Rows near named flat spaces through zero
z346z93: [ -79 -190  120 -267   52  -89  105  223  107  364  -59  -72  157  136
 -104  266 -315  264   20 -110    4 -122    1 -129    9  -89]
z346z93: [ 329  589  -44   19 -125  163 -250 -481  116 -180  131  344  162  -78
   99 -443  -43 -368  197  239   86  -33  -36   27  425  -23]
z919z546: [ 152  255 -117  173  -34   48 -134 -178  -80 -155   39   90  -11  -58
   41 -164  100 -223   11   95  -28   81  -68   78   54   55]
z485z876: [ -52  -90  117  -30   40  -82  122 -131  -80   -7  -37   74  117   30
   31   17  117  192   78 -137    1  -74   54  -38  -20   52]
z485z876: [  51  102  -65  -74   63   94   34   47   55  207 -133  -41  -61 -103
 -407  139 -110  118  239  -51  157 -130 -137   29   95   91]
z485z876: [ 141  276  -84 -226  -25  218  -70 -109  237   97   14  123  -36  -49
 -117 -138  -63  -57  359   71  206  -94  -11   83  317   24]
z346z93: [  58 -110 -335   81  215  214   -5  378  -46  179  -29 -241 -397 -123
 -289   93  -53   17   56  -51  -67   29 -102  191 -286   43]
z348z632: [-117  211   64 -365 -195  103 -102  -52  488  153   -3  169   38   74
   94 -202 -225  -13  108  282  295 -214   50   99  624 -220]
z485z876: [-113 -133   46   50   35  -46   55  159  -15   82  -76 -132   14  -37
 -207  186  -99  187 -102  -50   38  -44  -70  -93  -52  -30]
z919z546: [  45   68   40 -187   17   71   64 -178   56   22  -27  151   37    0
   20  -80  114  110  309  -79  100 -110   69   43  156   73]
z485z876: [  82   30  -36  286  -30  -39 -117  -48 -158 -278  125    6   -2  -12
  242 -104   36 -365 -313  130 -244  159    5  -42 -172  -51]
z919z546: [  23  177  191 -287 -161  -11 -113   36  383  332    9   36  338  126
  -41  -10 -514  145  -49  183  205 -111  -90 -208  449 -233]
z919z546: [ -21 -100  -10  146  -54  -59 -106  231  -27   47   -3 -261  -67  -19
   22  -47  -88  177 -335   70  -19  234 -114  -63 -187  -73]
z919z546: [-179 -229  198 -171  -87 -111   71  233  200  179  -41 -148   93  136
   86  198 -242   86 -226   72   20  -10   -1 -143   40 -126]
z919z546: [-216 -287   58  137   68  -49  108  248  -13  -10  -33 -182  -17  -10
 -101  246  -72   87 -267  -20  -57  -45  -28 -107 -138  -82]
z919z546: [ -19 -218   48  210   34  -21   93   35 -169 -153  -32 -107 -175  -67
   86   19  128 -151 -208   12 -177   44    2   -8 -315   65]
z346z93: [ 329  617 -122 -107  -82  115 -277 -375   77 -104  103  307  232  -30
   19 -244  -24 -224  352  102  107   66  -56   15  434   42]
z485z876: [  90  150  135   28  -72   25  -26 -200  106    7   -3   95  121  -28
   18 -157 -140 -119  -59  157   36  -97  -72  -74  176  -43]
z485z876: [  35   12 -165   22  115  104  -27  164    3   42   33  -71 -113  -59
 -178  105  -88  -95   49  -18  -45    2  -36   39  -72   -3]
z919z546: [ 420  582   97  -11 -178   93 -143 -753 -124 -240  -15  436  237 -115
   76 -448  291  -39  500   -5  195  -30   -4  -32  355  216]
z919z546: [ 125  278  157  -45  -70  -66  -92 -329  103  -51   77  157  329   36
  152 -242  -61   -1   -2   90   44   73  -55 -113  251  -15]
z346z93: [ -19  -92   78   49  -47  -13   75 -115  -60   13  -75   -6  -63   -4
  110 -194  208  262    6  -42   76   -9   12   68  -64   61]
z919z546: [  86   27  -36 -118  -56   52 -120  119   72  106   76    4   26   66
  102  -64 -188   28  -16   47  -11   30   49  -50   44 -139]
z348z632: [ -34   94  141   31 -105  -74  -78 -120   69 -127   44   86  172    3
   99  -70 -116 -109 -176  143   -3  -19    2 -129  183 -122]
z485z876: [ 140  134  -26    5   86   57   42 -193  -73  100  -47   91   67  -56
 -165 -102   72  202  255 -126   79  -80  -63   37   30  118]
z346z93: [ 226  327 -104   52  -29  135 -148 -254  -35 -183   99  203   97  -44
   58 -175   93 -192  210   35   21   28   11    1  179   39]
z348z632: [-197  -37  -43 -163   13   52   50   14   91  -46  -42  112  -21   12
  -24   73  149  193  221  -73  154 -167  120   90  256  -43]
z348z632: [ -53  -57   11 -142   -4   26   30  236  111  213 -108 -130  -26  -15
 -290  291 -221   93   67  -19  111  -77  -82  -80   60  -10]
z485z876: [ -72 -267  -68  334  140 -137   83  107 -414 -242   36 -131  -23  -22
    8  211  281   71 -176 -251 -235  176   49  -68 -481  102]
z346z93: [-173 -314   59  203    5 -175   49  128 -212 -268   54  -81   -9   82
  330  143  154 -138 -381  -19 -285  133  108  -67 -294  -55]
z348z632: [   6  -65  216  217  -69 -201   63 -308 -286 -145  -96   75  173    0
  188 -167  271  298 -134  -96  -43   34  -19  -81 -116   87]
z348z632: [ -12  -35   81  161  -32  -19   30 -138  -97 -235   10  -10  -41  -88
   64 -107  197  -43  -87    7  -13   72   21  -41 -104   65]
z919z546: [   1   19 -146  104   12   67  -68    5  -50 -212   89   47 -154  -14
  185  -94  143 -277  -58   79 -121   57   78  128  -49  -23]
z346z93: [-133 -418   -4   99   81  -91  119  313 -201  112  -74 -221 -161   35
   16  164   34  281 -214 -151 -143   27   30   -5 -403  -25]
z348z632: [ 110  168  117  129 -172  -44 -146 -223  -60 -161   25   52  151  -39
  145 -267   79  130 -106   75   85  138  -36 -125   92  -25]
z919z546: [-121 -151  -90 -148   87   60   64  272  166  210  -10  -94 -145   58
  -56  133 -164  -27  -13   30  -20  -98   14  110   -3  -81]
z919z546: [ -42   84  -35    1  -25   -2  -47  -68    8 -105   25   53   34  -13
   19  -57  118   64   60  -15   78   37   30   28  112    0]
z485z876: [ 142  -18 -129  310   57   28   -6  -36 -312 -203   -8  -97 -239 -151
  -70  -46  250 -167  -39  -68 -138  167  -44   64 -395  187]
z346z93: [-102 -275 -232  157  172   46   69  271 -204  -40   11 -151 -290  -27
  -21  100  203   88  -49 -156 -144   52   67  163 -363   30]
z346z93: [  53  169   42 -428  -17  105   18  -52  272  378 -102  160  125   54
 -192   16 -239  264  423  -27  257 -278  -12   23  425  -39]
z348z632: [ -96 -121   26   14  -61  -10    9  176   84   34  -62 -155 -178  -25
  -12   56  -80 -101 -194  131    0   26  -47   26  -63  -34]
z346z93: [  27    9   52  213  -76 -132 -111  -38 -149 -283   97   21   89   26
  257   17  -23 -377 -346  130 -252  152   18 -121 -117  -71]
z485z876: [ -35 -171 -331  234  202  210  157   87 -180 -203    7  -74 -545 -135
  -72   12  441 -335  150  -90 -123  -14   84  365 -386  222]
z348z632: [-142 -142   36 -124  108   30  179   30   71  192 -121  -20  -40  -19
 -192   57   52  373  182 -137  145 -194   -5   74   57   41]
z348z632: [  59  130  -43   74  -43   -1  -99 -113  -50 -175   22   54  -40  -44
  127 -130  112 -159  -36   88  -50  101  -14   54   32   28]
z485z876: [-285 -266   41 -173  101 -141  161  140   -8   74  -63   35   59  126
   52  269   44  202   27 -154  -57 -152  121   44   31  -54]
z485z876: [-149 -239 -109   66  115  -25  147  174 -123   41  -97 -117 -257  -23
 -107  167  162   37    0 -113  -63  -46   16  173 -246   95]
z919z546: [ 140   74   28   28  -95  -78 -154   77   -1  111   74  -68   88   56
   71  -75 -279  -87 -229  108  -85  143  -57 -112  -84 -111]
z346z93: [ -51    9 -149  -83   73   81  -28  196   87   47    3  -10 -139  -26
 -140  176 -155 -228   43   62  -50  -97    4   81   64  -63]
z348z632: [ 128  144  -45   98   -3   35  -71 -122  -49   20   10   35   31  -35
  -11 -185   22   71   19   18   26   33  -71   32   15   20]
z348z632: [-267 -549  212   21   13 -284  162  345 -166  206 -100 -266  115  163
  111  259  -56  605 -374 -211 -102   59   32 -188 -349 -109]
z485z876: [  78  198  194  -99 -205  -48 -129 -200  149  -48   63  122  295   77
  205 -168 -115   19  -49  132  112   54    8 -183  295 -102]
z348z632: [ -49 -106   88   23  -22  -50   44  -41  -61  -83   18   -9   54   17
   99  -39  124  164  -34  -80   12   49   69  -68  -71    5]
z346z93: [  30   73  -82   34   36  -27  -20 -132  -87  -57   62   83   32   35
  112 -160  194   93   89  -87   -6   75   54  109  -28   49]
z346z93: [ 227  304  -46  113  -70  149  -93 -262   35 -113   32  124  -35  -94
  -14 -225   31 -330  103  158   47  -13  -73   49  125   78]
z348z632: [  85  134   16 -115  -19    6  -68   58  123  197  -43  -29   78    1
 -150   75 -281  -36   17   82   38  -21 -126  -60  130  -31]
[ 152  142   82  107  -88   -7  -26 -273  -50  -77  -13   96    6  -36
  123 -247   68 -164  -35  110  -22   10  -44   26    2   69]  z485z876
[  -6 -267 -115  313  167  -78   21  182 -382 -186   67 -201  -53  -26
   74  104  244  184 -206 -233 -252  274   15  -63 -518   70]  z919z546
[ -99  -95  -15  -12   88   -1   59  135   63   89    2  -58   31   28
  -87  140 -107   40  -55  -20  -22  -66  -23  -15    4  -53]  z919z546
[-149 -210  -34  185   75  -51  132  -23 -205 -234  -15   13 -123   -8
  117   73  327  -65  -64 -100 -131  -21  100   97 -204   78]  z485z876
[-130 -242 -140  -52   91  111   87  234  -14  -21  -15  -67 -273   -3
   33  111  139   15   72  -72  -46  -63  118  141 -127   -7]  z919z546
[  39 -151  -22   69   70   32   71   76 -120    8  -35  -78 -119  -23
   14   51   66    2  -18  -65 -108   15   -5   12 -226   66]  z919z546
[ 159  373  157 -148 -173   73 -157 -201  303   71   12  159  258   -9
  -41 -109 -375 -228   26  282  146 -116 -119 -168  486 -121]  z485z876
[-142 -130    3   36   25  -92   14  121  -86  -96   17  -83   24  -10
  -55  143   74  164  -71 -117    0   84   53  -73  -97  -20]  z346z93
[ -91 -149  -80 -247  121  107  126  258  193  373 -126 -125 -192   17
 -201  126 -132  222  172  -44  100 -154  -54  156   29   11]  z346z93
[ 129  294   42   -3 -125  101  -68 -266  118    7  -56  136   79  -53
  -63 -192   14  -13  165  121  210  -89  -95   18  314   45]  z485z876
[ 143  113 -179 -115  178  103    1   53   20  318  -27    2  -45  -25
 -262  -25 -137  175  263 -109   29  -79  -92  131   -9   51]  z485z876
[  50   78 -144   43   40  118  -90  125   47  -31   67  -76  -96  -74
 -131   14  -66 -101   12   38   18   73  -34    7  -14  -24]  z348z632
[-192 -455   56  153   72 -157  157  352 -220   30  -76 -306 -115    7
 -104  343   35  205 -276 -182 -131   99    5 -115 -471   29]  z919z546
[-180 -356   74  234  117 -174  229   -6 -336 -139  -70  -76  -18    3
   17  160  341  243 -109 -266 -129    6   69  -13 -382  129]  z485z876
[-164 -156   35 -138   33  -14   78  222  102  134  -66 -101  -41   -6
 -204  241 -148  126    9  -43   72 -104    8  -49   30  -57]  z346z93
[   9  -48 -204  209   59  128   12   30 -156 -196  -24  -18 -366 -126
  -10  -46  248 -265   12   34  -97  -16   26  215 -191   92]  z919z546
[ 215  255   54  319 -101   17  -92 -368 -126 -282   42   97   -3 -137
   71 -305  118 -368 -130  175  -56   85  -88  -19  -43   96]  z348z632
[ -61  -53  -23   68   -3   53   26  101   80   26  -43  -80 -165  -53
  -82   29  -83 -169 -126  131   -5  -73  -56   63  -14  -30]  z485z876
[-151 -351  -37   56  102   -1  120  308  -91  -20  -22 -160 -137   35
   29  289   29  -11 -141  -86 -161  -11   56  -24 -258  -23]  z346z93
[ 106  115  -18 -159  -51  128  -34   69  224  197  -30  -66 -150  -56
 -169  -45 -227 -161   93  142  115  -33  -79   42   84   10]  z485z876
